Below are the code and all the weights of a small trained network. Each question names an input and a class and asks about switching units off, where a switched-off unit gives its printed mean instead of its output.

import numpy as np


def w(rows, s, z=0):
    codes = np.array(rows[::2]) - 128.0
    scale = np.full(codes.shape[1], s)
    scale[-1] = z or s
    return codes * scale


def f(y):
    return np.maximum(y, 0)


def log_softmax(a):
    a = a - a.max(-1, keepdims=True)
    return a - np.log(np.exp(a).sum(-1, keepdims=True))


def net(x, mask):
    res = np.array(x, float).reshape(1, 8) / 4 @ E
    y = f(res @ A[0][:, :-1].T + A[0][:, -1])
    res = res + np.where(mask, y, B[0][:, -1]) @ B[0][:, :-1]
    return log_softmax(res[-1] @ U[:, :-1].T + U[:, -1])


A, B = {}, {}
E = w([
[115,56,14,85,118,65],'x0',
[22,146,161,34,39,195],'x1',
[209,215,130,49,113,49],'x2',
[89,238,109,167,175,21],'x3',
[94,57,155,169,152,47],'x4',
[15,130,67,163,102,112],'x5',
[131,119,2,75,218,218],'x6',
[87,111,176,105,228,172],'x7',
],0.008)
A[0] = w([
[71,61,114,125,226,98,55],'n0',
[166,131,194,150,83,204,165],'n1',
[62,72,120,84,2,147,109],'n2',
[164,153,151,46,125,115,82],'n3',
[94,242,147,205,161,67,81],'n4',
[168,156,65,52,122,112,142],'n5',
[104,161,136,45,162,149,160],'n6',
[45,99,142,101,215,216,204],'n7',
[87,211,118,138,159,79,138],'n8',
[123,39,223,108,102,69,121],'n9',
[233,118,110,193,54,127,207],'n10',
[182,230,108,37,164,112,91],'n11',
[151,35,200,91,94,86,109],'n12',
[191,113,174,169,108,116,57],'n13',
[23,117,71,117,70,153,100],'n14',
[204,167,202,191,47,124,4],'n15',
[161,93,46,183,235,115,156],'n16',
[162,123,87,119,168,152,109],'n17',
[100,123,132,138,227,152,157],'n18',
[118,34,124,113,142,72,109],'n19',
[108,150,113,168,167,103,168],'n20',
[184,191,162,100,88,141,150],'n21',
[160,192,159,189,96,132,115],'n22',
],0.0099,0.0041)
B[0] = w([
[166,142,147,197,110,192,188],'n0',
[93,89,202,57,218,119,203],'n1',
[1,92,70,165,149,184,222],'n2',
[106,192,118,79,157,148,181],'n3',
[149,127,196,176,2,23,253],'n4',
[169,134,44,94,110,174,216],'n5',
[139,209,146,156,71,215,190],'n6',
[138,140,204,205,162,209,239],'n7',
[134,136,126,162,3,114,223],'n8',
[93,232,106,175,176,84,195],'n9',
[140,21,113,53,166,94,230],'n10',
[167,177,98,62,59,178,244],'n11',
[83,219,96,147,228,90,185],'n12',
[154,121,150,108,160,84,179],'n13',
[80,54,115,171,112,185,219],'n14',
[112,77,190,54,166,72,214],'n15',
[236,55,139,170,140,181,245],'n16',
[157,102,93,147,146,186,179],'n17',
[181,124,172,127,108,178,197],'n18',
[186,187,29,194,193,111,177],'n19',
[170,102,145,175,93,123,189],'n20',
[91,147,148,37,140,151,208],'n21',
[139,118,146,80,114,49,201],'n22',
],0.0074,0.011)
U = w([
[241,88,154,207,173,200,144],'0',
[131,88,242,18,195,63,90],'1',
[160,200,64,9,68,175,53],'2',
[1,52,52,164,135,175,85],'3',
[136,220,78,192,245,55,90],'4',
[109,123,210,131,168,223,252],'5',
[251,14,38,108,178,110,200],'6',
[137,131,179,169,4,23,126],'7',
],0.0066,0.003)

Each question gives the input, the list of numbers given to net, and the class t.
The units are the neurons (one row each of A and B). Each row of codes is followed by its name. A weight is (code - 128) times the scale printed after its matrix; where a second scale follows, it is the last column's (A, B and U).
mask holds one flag per neuron, in row order. A switched-off neuron (its flag False) gives its mean, the last column of its row in B, instead of its output. The means were averaged over made-up inputs and are rounded, as every weight is.
A unit's drop is (log p(t) with every unit on - log p(t) with that unit switched off) / (log p(t) with every unit on - log p(t) with every unit switched off).
The circuit of an input: a set's keep is (log p(t) with only the set's units on - log p(t) with every unit switched off) / (log p(t) with every unit on - log p(t) with every unit switched off). Starting from the 12 units with the biggest drops (on a tie, the unit counted first), units are removed one at a time, each time the one whose removal leaves the highest keep (on an exact tie, the one counted first), for as long as the keep stays at least 0.8.
circuit, biggest first: the units of the circuit, biggest drop first
most important unit: the unit with the biggest drop
top k neurons: the k neurons with the biggest drops, biggest first
drop of u: that unit's drop, to one decimal
input [2,6,-5,-1,-8,-1,-5,3], class 3: most important unit => n2
input [-6,2,-5,-8,6,-8,-7,3], class 1: top 2 neurons => n1, n15
input [-7,-2,-6,7,-7,-2,-7,-2], class 1: top 2 neurons => n15, n1
input [-1,1,-3,2,-3,-8,4,-7], class 2: circuit, biggest first => n16, n7
input [4,-2,4,-7,0,-2,-4,-1], class 4: circuit, biggest first => n12, n9
input [0,1,8,6,8,0,7,6], class 0: circuit, biggest first => n16, n0
input [8,1,6,6,0,-3,-4,-3], class 2: circuit, biggest first => n5, n11
input [8,4,7,-4,6,-6,-2,-8], class 4: circuit, biggest first => n12, n9
input [-4,2,4,3,-2,0,-4,-8], class 1: top 3 neurons => n15, n21, n10
input [3,-8,2,4,5,-6,5,2], class 0: top 2 neurons => n0, n16
input [-7,0,-5,3,-1,1,-4,2], class 7: top 2 neurons => n4, n10
input [4,8,-5,5,6,-2,-8,-1], class 3: top 2 neurons => n2, n14
input [-8,-3,8,0,6,-6,8,4], class 2: top 3 neurons => n11, n3, n21
input [-4,1,5,0,-1,-7,6,6], class 2: circuit, biggest first => n11
input [3,-3,1,7,7,-4,-5,5], class 7: top 2 neurons => n4, n8
input [-1,2,-5,-4,-8,8,-7,1], class 3: drop of n2 => 0.2
input [5,-5,-5,8,0,-2,-3,-3], class 7: drop of n4 => 0.9
input [8,2,2,1,-6,6,-8,2], class 3: drop of n9 => 0.0
input [6,-6,-6,1,0,-3,-7,-7], class 6: drop of n10 => 1.3
input [7,0,-6,4,6,1,-5,7], class 0: circuit, biggest first => n0
